Below is a small trained network, with its code and all its weights. Each question gives an input and a class and asks what happens when units are switched off, that is, made to give their printed mean instead of their output.

import numpy as np


def w(rows, s, z=0):
    codes = np.array(rows[::2]) - 128.0
    scale = np.full(codes.shape[1], s)
    scale[-1] = z or s
    return codes * scale


def f(y):
    return y / 2 * (1 + np.tanh(0.7978845608 * (y + 0.044715 * y**3)))


def log_softmax(a):
    a = a - a.max(-1, keepdims=True)
    return a - np.log(np.exp(a).sum(-1, keepdims=True))


def net(x, mask):
    res = np.array(x, float).reshape(1, 4) / 4 @ E
    y = f(res @ A[0][:, :-1].T + A[0][:, -1])
    res = res + np.where(mask, y, B[0][:, -1]) @ B[0][:, :-1]
    return log_softmax(res[-1] @ U[:, :-1].T + U[:, -1])


A, B = {}, {}
E = w([
[57,141,180,132,167,245,81],'x0',
[149,164,1,74,197,167,156],'x1',
[136,126,125,124,117,135,126],'x2',
[169,199,249,58,151,131,175],'x3',
],0.0062)
A[0] = w([
[63,44,12,234,95,97,42,74],'neuron 1',
[196,219,216,58,155,124,168,59],'neuron 2',
[139,161,15,37,255,154,150,60],'neuron 3',
[204,214,229,36,168,103,183,71],'neuron 4',
[14,158,155,103,193,247,96,185],'neuron 5',
[26,142,165,128,199,236,91,45],'neuron 6',
[138,182,22,47,228,163,170,107],'neuron 7',
[223,126,84,105,80,22,198,97],'neuron 8',
[118,70,187,165,77,116,70,253],'neuron 9',
[223,124,96,119,89,20,185,64],'neuron 10',
],0.0052,0.0033)
B[0] = w([
[24,132,80,15,181,196,204,233],'neuron 1',
[48,96,67,84,190,150,149,187],'neuron 2',
[66,194,220,161,39,67,119,217],'neuron 3',
[35,96,76,59,197,193,147,213],'neuron 4',
[228,75,91,204,152,123,65,251],'neuron 5',
[167,24,114,204,206,57,28,180],'neuron 6',
[104,218,254,155,28,48,118,229],'neuron 7',
[179,52,100,206,196,97,40,207],'neuron 8',
[146,195,171,113,60,129,175,246],'neuron 9',
[151,62,113,189,199,84,24,185],'neuron 10',
],0.0069,0.0035)
U = w([
[242,52,84,204,204,117,49,91],'0',
[3,110,66,23,181,201,199,80],'1',
[209,153,101,118,86,171,163,254],'2',
[81,176,223,157,1,79,132,55],'3',
],0.0094,0.0083)

Each question gives the input, the list of numbers given to net, and the class t.
The units are the neurons (one row each of A and B). Each row of codes is followed by its name. A weight is (code - 128) times the scale printed after its matrix; where a second scale follows, it is the last column's (A, B and U).
mask holds one flag per neuron, in row order. A switched-off neuron (its flag False) gives its mean, the last column of its row in B, instead of its output. The means were averaged over made-up inputs and are rounded, as every weight is.
A unit's drop is (log p(t) with every unit on - log p(t) with that unit switched off) / (log p(t) with every unit on - log p(t) with every unit switched off).
The circuit of an input: a set's keep is (log p(t) with only the set's units on - log p(t) with every unit switched off) / (log p(t) with every unit on - log p(t) with every unit switched off). Starting from all 10 units, units are removed one at a time, each time the one whose removal leaves the highest keep (on an exact tie, the one counted first), for as long as the keep stays at least 0.8.
circuit, biggest first: the units of the circuit, biggest drop first
most important unit: the unit with the biggest drop
top k neurons: the k neurons with the biggest drops, biggest first
drop when u is switched off: that unit's drop, to one decimal
input [7,6,4,3], class 0: most important unit : neuron 5
input [6,8,5,-3], class 3: circuit, biggest first : (neuron 7; neuron 3)
input [-7,-2,4,-8], class 1: top 2 neurons : (neuron 1; neuron 5)
input [-6,7,5,2], class 3: top 3 neurons : (neuron 7; neuron 3; neuron 5)
input [-6,-5,5,5], class 0: circuit, biggest first : (neuron 8; neuron 10)
input [7,-7,-2,7], class 0: circuit, biggest first : (neuron 5; neuron 6)
input [0,7,8,8], class 1: top 3 neurons : (neuron 4; neuron 2; neuron 9)
input [1,5,-3,2], class 3: top 3 neurons : (neuron 7; neuron 3; neuron 1)
input [5,-5,5,-6], class 1: top 2 neurons : (neuron 1; neuron 7)
input [0,-5,-5,-5], class 1: top 4 neurons : (neuron 1; neuron 7; neuron 3; neuron 5)
input [-4,-2,4,3], class 0: top 2 neurons : (neuron 1; neuron 8)
input [4,0,1,4], class 0: top 3 neurons : (neuron 5; neuron 1; neuron 6)
input [-2,-3,2,5], class 1: circuit, biggest first : (neuron 4; neuron 2)
input [-7,-5,-1,2], class 0: top 2 neurons : (neuron 8; neuron 10)
input [8,8,6,0], class 0: top 3 neurons : (neuron 5; neuron 6; neuron 9)
input [1,5,5,7], class 1: drop when neuron 4 is switched off : 1.0
input [2,7,-6,6], class 3: drop when neuron 3 is switched off : 0.7
input [3,3,1,8], class 1: drop when neuron 2 is switched off : 0.2
input [0,8,6,-4], class 3: drop when neuron 5 is switched off : 0.0
